Below are the code and all the weights of a small trained network. Each question names an input and a target symbol and asks about switching units off, where a switched-off unit gives its printed mean instead of its output.

import numpy as np


def w(rows, s, z=0):
    codes = np.array(rows[::2]) - 128.0
    scale = np.full(codes.shape[1], s)
    scale[-1] = z or s
    return codes * scale


def f(y):
    return np.maximum(y, 0)


def softmax(a):
    e = np.exp(a - a.max(-1, keepdims=True))
    return e / e.sum(-1, keepdims=True)


def log_softmax(a):
    a = a - a.max(-1, keepdims=True)
    return a - np.log(np.exp(a).sum(-1, keepdims=True))


def net(x, mask):
    ids = ['ΔΣΩβζηθλτ'.index(c) for c in x.split()]
    T = len(ids)
    res = E[ids] + P[:T]
    u = 0
    for l in range(2):
        r = res
        for j in range(2):
            rows = slice(4 * j, 4 * j + 4)
            q, k, v = (r @ M[l][rows].T for M in (Q, K, V))
            z = softmax(np.where(np.tri(T) > 0, q @ k.T / 4**0.5, -1e9)) @ v
            o = O[l][rows]
            res = res + np.where(mask[u + j], z, o[:, -1]) @ o[:, :-1]
        u += 2
        y = f(res @ A[l][:, :-1].T + A[l][:, -1])
        res = res + np.where(mask[u : u + 12], y, B[l][:, -1]) @ B[l][:, :-1]
        u += 12
    return log_softmax(res[-1] @ U[:, :-1].T + U[:, -1])


Q, K, V, O, A, B = {}, {}, {}, {}, {}, {}
E = w([
[152,70,145,18],'Δ',
[125,248,155,24],'Σ',
[161,129,62,60],'Ω',
[67,69,162,81],'β',
[99,181,42,174],'ζ',
[147,123,151,201],'η',
[99,94,105,179],'θ',
[173,81,142,195],'λ',
[129,110,132,172],'τ',
],0.015)
P = w([
[241,26,149,254],'0',
[155,37,122,243],'1',
[100,34,91,214],'2',
[46,23,62,189],'3',
[2,5,27,151],'4',
[13,9,46,184],'5',
],0.0044)
Q[0] = w([
[184,165,44,193],'L0H1',
[159,254,221,62],'L0H1',
[177,236,203,5],'L0H1',
[129,73,223,163],'L0H1',
[160,54,166,138],'L0H2',
[78,230,177,133],'L0H2',
[162,61,183,154],'L0H2',
[77,93,50,68],'L0H2',
],0.0089)
K[0] = w([
[148,237,98,124],'L0H1',
[224,95,164,179],'L0H1',
[206,73,154,244],'L0H1',
[86,67,91,96],'L0H1',
[92,125,208,202],'L0H2',
[150,95,40,118],'L0H2',
[103,119,186,254],'L0H2',
[58,163,158,64],'L0H2',
],0.0093)
V[0] = w([
[90,205,254,135],'L0H1',
[92,223,19,224],'L0H1',
[167,150,133,196],'L0H1',
[27,34,198,240],'L0H1',
[91,163,149,167],'L0H2',
[104,62,148,168],'L0H2',
[197,182,139,101],'L0H2',
[86,176,92,223],'L0H2',
],0.0059)
O[0] = w([
[68,141,198,148,16],'L0H1',
[138,254,48,141,76],'L0H1',
[147,158,132,146,93],'L0H1',
[115,168,175,158,254],'L0H1',
[176,64,156,135,108],'L0H2',
[159,106,100,83,243],'L0H2',
[88,163,160,218,32],'L0H2',
[138,48,165,106,135],'L0H2',
],0.0067,0.0027)
A[0] = w([
[205,201,68,147,93],'L0N1',
[28,79,158,107,123],'L0N2',
[158,139,135,119,1],'L0N3',
[127,84,126,223,142],'L0N4',
[155,138,186,199,91],'L0N5',
[163,41,169,100,128],'L0N6',
[193,115,1,151,92],'L0N7',
[17,90,121,107,132],'L0N8',
[182,150,193,188,124],'L0N9',
[113,107,105,48,122],'L0N10',
[53,113,156,112,109],'L0N11',
[132,88,33,213,159],'L0N12',
],0.0078,0.0075)
B[0] = w([
[4,50,195,131,169],'L0N1',
[175,64,173,186,198],'L0N2',
[239,102,253,198,128],'L0N3',
[79,173,92,33,205],'L0N4',
[59,219,175,186,140],'L0N5',
[139,38,81,61,231],'L0N6',
[125,109,19,124,203],'L0N7',
[165,97,190,183,194],'L0N8',
[73,202,160,140,146],'L0N9',
[220,78,209,98,170],'L0N10',
[194,114,152,182,155],'L0N11',
[47,164,98,89,255],'L0N12',
],0.0066,0.0076)
Q[1] = w([
[158,93,45,66],'L1H1',
[156,172,191,221],'L1H1',
[100,249,70,231],'L1H1',
[250,75,99,129],'L1H1',
[49,130,107,42],'L1H2',
[137,94,103,63],'L1H2',
[255,191,128,99],'L1H2',
[3,159,7,78],'L1H2',
],0.0087)
K[1] = w([
[103,187,96,51],'L1H1',
[117,102,143,224],'L1H1',
[71,104,1,212],'L1H1',
[121,207,146,132],'L1H1',
[128,5,82,148],'L1H2',
[167,106,201,149],'L1H2',
[78,189,39,152],'L1H2',
[121,20,101,113],'L1H2',
],0.0096)
V[1] = w([
[139,181,46,46],'L1H1',
[161,218,109,95],'L1H1',
[255,27,203,92],'L1H1',
[95,79,114,176],'L1H1',
[167,179,133,11],'L1H2',
[158,198,157,37],'L1H2',
[75,104,92,157],'L1H2',
[128,165,148,108],'L1H2',
],0.0057)
O[1] = w([
[190,47,146,17,160],'L1H1',
[225,130,217,47,4],'L1H1',
[19,79,190,25,229],'L1H1',
[89,174,12,179,192],'L1H1',
[252,113,177,4,87],'L1H2',
[228,102,251,38,23],'L1H2',
[124,211,57,126,145],'L1H2',
[164,86,173,134,49],'L1H2',
],0.0043)
A[1] = w([
[149,160,150,20,118],'L1N1',
[166,108,255,94,118],'L1N2',
[223,245,68,143,50],'L1N3',
[8,66,203,67,164],'L1N4',
[124,18,90,112,74],'L1N5',
[94,184,116,163,53],'L1N6',
[132,167,72,213,97],'L1N7',
[159,92,86,202,67],'L1N8',
[170,90,100,126,254],'L1N9',
[11,179,129,25,103],'L1N10',
[98,121,39,25,110],'L1N11',
[89,144,72,139,57],'L1N12',
],0.0073,0.0064)
B[1] = w([
[217,143,105,191,143],'L1N1',
[81,129,98,181,160],'L1N2',
[182,72,203,89,162],'L1N3',
[170,165,96,196,251],'L1N4',
[125,180,147,122,204],'L1N5',
[207,99,179,69,144],'L1N6',
[184,146,156,140,172],'L1N7',
[192,87,132,178,148],'L1N8',
[103,173,103,94,187],'L1N9',
[211,75,173,172,175],'L1N10',
[90,94,254,98,200],'L1N11',
[179,89,128,142,162],'L1N12',
],0.0074,0.018)
U = w([
[72,76,90,201,113],'Δ',
[240,72,61,124,53],'Σ',
[153,228,229,126,161],'Ω',
[99,171,105,111,182],'β',
[96,188,80,117,216],'ζ',
[81,71,104,2,188],'η',
[114,137,66,84,179],'θ',
[160,19,247,109,1],'λ',
[163,127,98,137,73],'τ',
],0.0066,0.0053)

Each question gives the input, a string of symbols that net reads in full, and the target symbol t.
The units are the heads (4 rows each of Q, K, V and O) and the neurons (one row each of A and B). Each row of codes is followed by its name. A weight is (code - 128) times the scale printed after its matrix; where a second scale follows, it is the last column's (O, A, B and U).
mask holds one flag per unit, layer by layer, with each layer's heads first. A switched-off unit (its flag False) gives its mean, the last column of its rows in O or B, instead of its output. The means were averaged over made-up inputs and are rounded, as every weight is.
A unit's drop is (log p(t) with every unit on - log p(t) with that unit switched off) / (log p(t) with every unit on - log p(t) with every unit switched off).
The circuit of an input: a set's keep is (log p(t) with only the set's units on - log p(t) with every unit switched off) / (log p(t) with every unit on - log p(t) with every unit switched off). Starting from the 12 units with the biggest drops (on a tie, the unit counted first), units are removed one at a time, each time the one whose removal leaves the highest keep (on an exact tie, the one counted first), for as long as the keep stays at least 0.8.
circuit, biggest first: the units of the circuit, biggest drop first
most important unit: the unit with the biggest drop
k most important neurons: the k neurons with the biggest drops, biggest first
top k neurons in layer l: the k neurons of layer l with the biggest drops, biggest first
heads that matter: for each layer, one digit per head in row order, 1 if its drop is at least 0.15 and else 0, layers parted by /
input τ λ Δ λ, target λ: circuit, biggest first : (L1H1 L0H1)
input θ ζ η λ η, target Σ: circuit, biggest first : (L0H1 L1H1 L0N7)
input Ω Δ η, target λ: circuit, biggest first : (L0H1 L1H1)
input ζ τ θ τ, target Σ: circuit, biggest first : (L0H1 L1H1 L0N7)
input η λ β ζ λ, target Σ: circuit, biggest first : (L0H1 L1H1 L0N7 L0N12)
input β η η Ω λ θ, target η: heads that matter : 11 / 10
input ζ λ θ, target Σ: circuit, biggest first : (L0H1 L1H1 L0N7)
input θ Ω τ τ Δ, target λ: top 2 neurons in layer 0 : (L0N6 L0N10)
input Ω η τ λ λ η, target η: top 2 neurons in layer 1 : (L1N4 L1N11)
input β Δ η τ, target λ: 3 most important neurons : (L1N10 L0N10 L0N6)
input θ β τ, target Δ: circuit, biggest first : (L0H1 L1H1 L1H2 L0N2)
input ζ Δ τ, target λ: 2 most important neurons : (L1N10 L1N11)
input β Δ Σ ζ θ Δ, target Σ: circuit, biggest first : (L1N1 L1H1 L0N1)
input η θ λ ζ β β, target Δ: top 4 neurons in layer 0 : (L0N10 L0N8 L0N7 L0N2)
input θ β Σ λ β, target λ: 2 most important neurons : (L0N6 L0N2)
input λ λ λ ζ λ, target Σ: circuit, biggest first : (L0H1 L1H1)
input τ θ β Ω Δ, target λ: top 2 neurons in layer 0 : (L0N10 L0N6)
input λ β λ, target Δ: circuit, biggest first : (L0H1 L1H1 L1H2)
input β Σ β β β Δ, target Σ: 3 most important neurons : (L1N11 L1N1 L0N10)
input λ Δ θ Ω τ τ, target η: heads that matter : 10 / 00
input Δ τ Δ Δ η, target λ: 3 most important neurons : (L1N10 L1N11 L0N6)
input β ζ θ, target Σ: most important unit : L0H1
input Δ τ Ω, target η: most important unit : L1N4
input ζ λ Σ ζ λ, target η: 2 most important neurons : (L1N4 L0N4)
input ζ β Ω τ, target η: most important unit : L1N4
input β ζ Δ θ, target λ: 3 most important neurons : (L1N10 L1N11 L0N10)
input τ η Ω θ, target η: 2 most important neurons : (L1N4 L1N11)
input Δ τ η Δ ζ τ, target Σ: most important unit : L1H1
